Below are the code and all the weights of a small trained network. Each question names an input and a target symbol and asks about switching units off, where a switched-off unit gives its printed mean instead of its output.

import numpy as np


def w(rows, s, z=0):
    codes = np.array(rows[::2]) - 128.0
    scale = np.full(codes.shape[1], s)
    scale[-1] = z or s
    return codes * scale


def norm(h):
    return h / np.sqrt((h * h).mean(-1, keepdims=True) + 1e-5)


def f(y):
    return np.maximum(y, 0)


def softmax(a):
    e = np.exp(a - a.max(-1, keepdims=True))
    return e / e.sum(-1, keepdims=True)


def log_softmax(a):
    a = a - a.max(-1, keepdims=True)
    return a - np.log(np.exp(a).sum(-1, keepdims=True))


def net(x, mask):
    ids = ['αβγζλξπστφω'.index(c) for c in x.split()]
    T = len(ids)
    res = E[ids] + P[:T]
    u = 0
    for l in range(3):
        q, k, v = (norm(res) @ M[l].T for M in (Q, K, V))
        z = softmax(np.where(np.tri(T) > 0, q @ k.T / 2**0.5, -1e9)) @ v
        res = res + np.where(mask[u], z, O[l][:, -1]) @ O[l][:, :-1]
        u += 1
        y = f(norm(res) @ A[l][:, :-1].T + A[l][:, -1])
        res = res + np.where(mask[u : u + 8], y, B[l][:, -1]) @ B[l][:, :-1]
        u += 8
    return log_softmax(norm(res)[-1] @ U[:, :-1].T + U[:, -1])


Q, K, V, O, A, B = {}, {}, {}, {}, {}, {}
E = w([
[205,179,166,229],'α',
[241,5,128,127],'β',
[101,127,146,80],'γ',
[97,154,225,104],'ζ',
[117,177,138,81],'λ',
[132,195,143,78],'ξ',
[125,91,51,123],'π',
[162,81,232,188],'σ',
[97,136,113,94],'τ',
[148,76,64,131],'φ',
[166,69,54,144],'ω',
],0.018)
P = w([
[68,122,3,173],'0',
[199,150,201,203],'1',
[85,151,123,207],'2',
[24,137,55,218],'3',
[8,113,25,235],'4',
[174,130,147,228],'5',
],0.0062)
Q[0] = w([
[112,104,143,112],'0.h0',
[127,167,255,119],'0.h0',
],0.009)
K[0] = w([
[145,16,3,149],'0.h0',
[148,89,117,14],'0.h0',
],0.0058)
V[0] = w([
[140,238,110,204],'0.h0',
[158,121,147,8],'0.h0',
],0.011)
O[0] = w([
[10,60,208,253,227],'0.h0',
[55,185,28,68,3],'0.h0',
],0.0055,0.0021)
A[0] = w([
[81,42,134,83,255],'0.n0',
[73,188,136,210,140],'0.n1',
[143,252,119,65,147],'0.n2',
[234,182,108,136,57],'0.n3',
[156,144,2,81,158],'0.n4',
[154,120,169,84,55],'0.n5',
[75,105,189,214,46],'0.n6',
[205,149,118,112,141],'0.n7',
],0.0092,0.002)
B[0] = w([
[119,177,195,136,210],'0.n0',
[169,143,110,157,254],'0.n1',
[151,130,152,145,207],'0.n2',
[158,221,84,155,177],'0.n3',
[168,200,86,84,232],'0.n4',
[50,103,2,155,141],'0.n5',
[164,182,143,120,233],'0.n6',
[104,119,132,152,175],'0.n7',
],0.0089,0.0046)
Q[1] = w([
[66,255,74,158],'1.h0',
[107,118,151,13],'1.h0',
],0.0066)
K[1] = w([
[70,48,129,184],'1.h0',
[175,167,112,2],'1.h0',
],0.008)
V[1] = w([
[151,13,98,127],'1.h0',
[142,255,24,153],'1.h0',
],0.0082)
O[1] = w([
[116,3,200,6,84],'1.h0',
[19,119,236,119,254],'1.h0',
],0.0065,0.008)
A[1] = w([
[155,138,147,120,89],'1.n0',
[85,112,179,88,98],'1.n1',
[116,143,77,134,209],'1.n2',
[148,27,175,175,131],'1.n3',
[90,103,255,115,58],'1.n4',
[71,149,221,126,5],'1.n5',
[105,156,129,77,92],'1.n6',
[159,230,184,130,186],'1.n7',
],0.0088,0.0026)
B[1] = w([
[80,131,104,193,137],'1.n0',
[197,127,114,144,139],'1.n1',
[255,45,120,105,176],'1.n2',
[49,126,144,104,195],'1.n3',
[152,86,98,102,168],'1.n4',
[47,182,135,123,179],'1.n5',
[125,246,98,85,138],'1.n6',
[237,35,127,145,254],'1.n7',
],0.0069,0.0066)
Q[2] = w([
[167,208,71,124],'2.h0',
[224,253,26,205],'2.h0',
],0.0048)
K[2] = w([
[254,155,165,134],'2.h0',
[49,96,99,112],'2.h0',
],0.0068)
V[2] = w([
[112,219,212,23],'2.h0',
[116,149,2,154],'2.h0',
],0.0065)
O[2] = w([
[105,195,45,110,5],'2.h0',
[56,77,254,78,137],'2.h0',
],0.012,0.0027)
A[2] = w([
[123,132,82,195,200],'2.n0',
[220,184,158,190,135],'2.n1',
[199,70,68,192,155],'2.n2',
[198,99,194,176,252],'2.n3',
[147,180,247,106,205],'2.n4',
[254,98,115,183,137],'2.n5',
[70,138,177,135,204],'2.n6',
[209,55,197,98,152],'2.n7',
],0.0098,0.0023)
B[2] = w([
[158,236,184,221,166],'2.n0',
[161,83,126,89,215],'2.n1',
[191,181,136,163,198],'2.n2',
[39,175,68,159,245],'2.n3',
[88,2,64,106,189],'2.n4',
[107,111,108,130,225],'2.n5',
[2,88,112,116,159],'2.n6',
[86,92,113,98,210],'2.n7',
],0.0078,0.012)
U = w([
[189,133,223,145,196],'α',
[191,85,19,88,78],'β',
[165,178,64,111,186],'γ',
[172,175,91,156,132],'ζ',
[105,152,153,142,112],'λ',
[78,164,178,175,180],'ξ',
[86,101,134,94,108],'π',
[204,99,137,143,174],'σ',
[106,164,63,129,4],'τ',
[121,99,137,97,105],'φ',
[89,4,159,96,123],'ω',
],0.011,0.0026)

Each question gives the input, a string of symbols that net reads in full, and the target symbol t.
The units are the heads (2 rows each of Q, K, V and O) and the neurons (one row each of A and B). Each row of codes is followed by its name. A weight is (code - 128) times the scale printed after its matrix; where a second scale follows, it is the last column's (O, A, B and U).
mask holds one flag per unit, layer by layer, with each layer's heads first. A switched-off unit (its flag False) gives its mean, the last column of its rows in O or B, instead of its output. The means were averaged over made-up inputs and are rounded, as every weight is.
A unit's drop is (log p(t) with every unit on - log p(t) with that unit switched off) / (log p(t) with every unit on - log p(t) with every unit switched off).
The circuit of an input: a set's keep is (log p(t) with only the set's units on - log p(t) with every unit switched off) / (log p(t) with every unit on - log p(t) with every unit switched off). Starting from the 12 units with the biggest drops (on a tie, the unit counted first), units are removed one at a time, each time the one whose removal leaves the highest keep (on an exact tie, the one counted first), for as long as the keep stays at least 0.8.
circuit, biggest first: the units of the circuit, biggest drop first
unit that matters most: the unit with the biggest drop
top k neurons: the k neurons with the biggest drops, biggest first
top k neurons in layer l: the k neurons of layer l with the biggest drops, biggest first
drop when u is switched off: that unit's drop, to one decimal
input ξ ω π ξ ω σ, target ω: unit that matters most -> 2.n4
input ξ ω β γ, target β: circuit, biggest first -> [2.h0, 1.h0, 2.n3, 1.n3]
input ω λ σ β ω σ, target ω: circuit, biggest first -> [2.n4, 2.n0]
input φ β φ, target β: circuit, biggest first -> [0.h0, 0.n4, 1.h0]
input π β λ, target β: top 2 neurons -> [0.n2, 1.n7]
input ω β ξ, target β: circuit, biggest first -> [1.h0, 2.h0, 1.n7]
input β φ β β ω, target β: circuit, biggest first -> [0.n4, 0.h0, 1.h0]
input φ ξ β π, target β: top 4 neurons -> [0.n4, 1.n2, 2.n3, 0.n6]
input ξ γ ω ζ, target ω: top 2 neurons -> [2.n4, 1.n7]
input τ ω π, target ω: top 2 neurons -> [0.n3, 2.n3]
input π τ ω ω π, target ω: top 2 neurons in layer 2 -> [2.n3, 2.n0]
input ξ β β β, target β: top 2 neurons -> [0.n4, 2.n2]
input λ ω ω ω, target ω: top 3 neurons -> [2.n3, 0.n6, 2.n0]
input ζ β γ ξ ω λ, target ω: unit that matters most -> 1.h0
input ω γ γ π, target γ: top 2 neurons in layer 2 -> [2.n3, 2.n4]
input ω β ξ τ ξ ω, target ξ: top 2 neurons in layer 0 -> [0.n1, 0.n4]
input ξ ω ω, target ω: top 3 neurons in layer 2 -> [2.n3, 2.n0, 2.n2]
input ω ξ π, target ξ: top 2 neurons -> [1.n2, 1.n5]
input ω ω λ ξ π, target ξ: top 3 neurons in layer 0 -> [0.n4, 0.n0, 0.n3]
input γ ξ σ ξ β ζ, target β: top neuron -> [1.n7]
input ω λ β π, target β: top 2 neurons in layer 0 -> [0.n4, 0.n1]
input ω ω ζ ξ ω ξ, target ω: top 2 neurons -> [0.n4, 2.n4]
input σ ω ω λ, target ω: top 2 neurons in layer 0 -> [0.n6, 0.n3]
input ζ ξ σ α ω, target ξ: drop when 1.n7 is switched off -> 0.2
input ζ ξ β ω ω φ, target ω: drop when 1.h0 is switched off -> 0.9
input λ ζ ω ω ω ξ, target ω: drop when 1.n4 is switched off -> 0.0
input ξ π β β ξ, target β: drop when 0.n4 is switched off -> 0.1
input ζ ξ ξ φ, target ξ: top neuron in layer 0 -> [0.n6]
